Here is a tiny trained network, its code and every weight. The questions are about switching its units off for an input and a class, where a switched-off unit gives its printed mean instead of its output.

import numpy as np


def w(rows, s, z=0):
    codes = np.array(rows[::2]) - 128.0
    scale = np.full(codes.shape[1], s)
    scale[-1] = z or s
    return codes * scale


def f(y):
    return y / 2 * (1 + np.tanh(0.7978845608 * (y + 0.044715 * y**3)))


def log_softmax(a):
    a = a - a.max(-1, keepdims=True)
    return a - np.log(np.exp(a).sum(-1, keepdims=True))


def net(x, mask):
    res = np.array(x, float).reshape(1, 8) / 4 @ E
    y = f(res @ A[0][:, :-1].T + A[0][:, -1])
    res = res + np.where(mask, y, B[0][:, -1]) @ B[0][:, :-1]
    return log_softmax(res[-1] @ U[:, :-1].T + U[:, -1])


A, B = {}, {}
E = w([
[128,129,127,128,129,129,128],'x0',
[129,128,130,127,128,129,127],'x1',
[160,181,157,107,218,23,119],'x2',
[127,128,127,127,128,128,127],'x3',
[159,133,100,2,129,162,209],'x4',
[128,128,128,127,128,129,127],'x5',
[129,127,129,129,128,128,129],'x6',
[219,74,39,148,177,146,95],'x7',
],0.009)
A[0] = w([
[112,172,153,178,175,96,84,146],'neuron 0',
[137,121,114,73,82,204,176,143],'neuron 1',
[203,61,26,164,106,201,95,141],'neuron 2',
[195,124,96,123,186,80,89,79],'neuron 3',
[141,171,164,174,183,39,81,159],'neuron 4',
[51,136,189,119,30,154,132,252],'neuron 5',
[135,106,109,156,129,143,111,151],'neuron 6',
[167,86,119,168,132,112,88,126],'neuron 7',
[131,142,77,18,139,130,161,197],'neuron 8',
[243,103,53,123,223,130,91,117],'neuron 9',
[97,175,208,88,139,70,137,142],'neuron 10',
[180,174,127,48,192,72,210,53],'neuron 11',
[94,141,136,163,98,116,123,182],'neuron 12',
[112,126,131,149,122,144,117,157],'neuron 13',
[128,117,93,79,69,194,183,144],'neuron 14',
[77,115,114,250,76,162,83,241],'neuron 15',
],0.013,0.0043)
B[0] = w([
[32,82,95,122,178,72,130,171],'neuron 0',
[128,135,51,170,176,175,176,192],'neuron 1',
[230,22,168,48,206,85,116,225],'neuron 2',
[96,176,95,193,83,188,64,163],'neuron 3',
[19,139,72,126,209,61,99,187],'neuron 4',
[66,182,112,190,10,126,202,241],'neuron 5',
[171,134,125,123,135,136,87,153],'neuron 6',
[201,200,87,142,142,151,40,162],'neuron 7',
[144,120,162,100,121,226,235,183],'neuron 8',
[68,21,136,201,64,208,46,199],'neuron 9',
[133,179,168,31,195,86,156,178],'neuron 10',
[142,190,251,64,44,164,93,172],'neuron 11',
[92,90,151,131,96,86,158,169],'neuron 12',
[136,120,134,131,107,111,124,149],'neuron 13',
[132,112,43,179,172,170,178,197],'neuron 14',
[183,113,213,130,10,77,76,252],'neuron 15',
],0.023,0.017)
U = w([
[108,118,202,185,4,160,118,213],'0',
[112,200,6,196,143,157,205,153],'1',
[245,99,188,83,134,71,81,161],'2',
[178,65,72,100,253,176,152,5],'3',
[76,154,75,97,216,33,160,183],'4',
[162,198,202,21,145,127,151,32],'5',
[84,126,16,220,175,142,63,56],'6',
],0.0054,0.0012)

Each question gives the input, the list of numbers given to net, and the class t.
The units are the neurons (one row each of A and B). Each row of codes is followed by its name. A weight is (code - 128) times the scale printed after its matrix; where a second scale follows, it is the last column's (A, B and U).
mask holds one flag per neuron, in row order. A switched-off neuron (its flag False) gives its mean, the last column of its row in B, instead of its output. The means were averaged over made-up inputs and are rounded, as every weight is.
A unit's drop is (log p(t) with every unit on - log p(t) with that unit switched off) / (log p(t) with every unit on - log p(t) with every unit switched off).
The circuit of an input: a set's keep is (log p(t) with only the set's units on - log p(t) with every unit switched off) / (log p(t) with every unit on - log p(t) with every unit switched off). Starting from the 12 units with the biggest drops (on a tie, the unit counted first), units are removed one at a time, each time the one whose removal leaves the highest keep (on an exact tie, the one counted first), for as long as the keep stays at least 0.8.
units of the circuit, in order: the units of the circuit, biggest drop first
unit that matters most: the unit with the biggest drop
k most important neurons: the k neurons with the biggest drops, biggest first
drop of u: that unit's drop, to one decimal
input [8,-1,7,-3,-1,0,-1,-8], class 4: units of the circuit, in order	neuron 4
input [-4,-7,-7,-4,1,-6,-6,-4], class 1: units of the circuit, in order	neuron 14; neuron 1
input [7,0,-7,-4,1,-3,7,7], class 3: units of the circuit, in order	neuron 14; neuron 2
input [5,-2,0,6,0,6,-6,1], class 2: 3 most important neurons	neuron 5; neuron 14; neuron 1
input [6,-4,0,3,3,1,8,7], class 3: 3 most important neurons	neuron 2; neuron 15; neuron 5
input [-5,-5,1,5,-5,-2,2,8], class 6: 2 most important neurons	neuron 9; neuron 3
input [2,4,5,6,0,7,-5,5], class 6: 2 most important neurons	neuron 15; neuron 4
input [-5,0,1,5,5,6,1,-8], class 5: 3 most important neurons	neuron 10; neuron 11; neuron 9
input [-7,0,1,-4,-3,8,6,6], class 6: 3 most important neurons	neuron 9; neuron 3; neuron 11
input [-4,-6,5,-1,0,2,-3,-7], class 4: 2 most important neurons	neuron 4; neuron 15
input [4,5,-6,-8,1,7,-8,4], class 3: 2 most important neurons	neuron 14; neuron 1
input [3,-3,0,6,8,-3,-2,5], class 3: 3 most important neurons	neuron 15; neuron 5; neuron 2
input [1,7,1,5,-7,7,-6,1], class 6: 2 most important neurons	neuron 4; neuron 2
input [-1,-3,-8,-8,2,-2,8,-8], class 1: units of the circuit, in order	neuron 14
input [1,-4,2,7,-1,-5,4,1], class 6: 2 most important neurons	neuron 15; neuron 2
input [-1,-3,7,-8,-1,-7,-7,3], class 6: 2 most important neurons	neuron 4; neuron 15
input [-2,-5,1,-5,-5,-3,6,8], class 6: 3 most important neurons	neuron 9; neuron 3; neuron 4
input [-1,8,-7,-3,1,-2,6,-5], class 1: drop of neuron 9	0.1
input [6,-4,-3,3,5,-5,1,-8], class 1: drop of neuron 10	0.0
input [-6,2,-8,-3,6,8,4,3], class 3: drop of neuron 2	0.4
input [2,-2,7,4,-4,3,-6,0], class 4: drop of neuron 10	0.2
input [-8,8,-1,3,-5,-1,3,4], class 2: unit that matters most	neuron 5
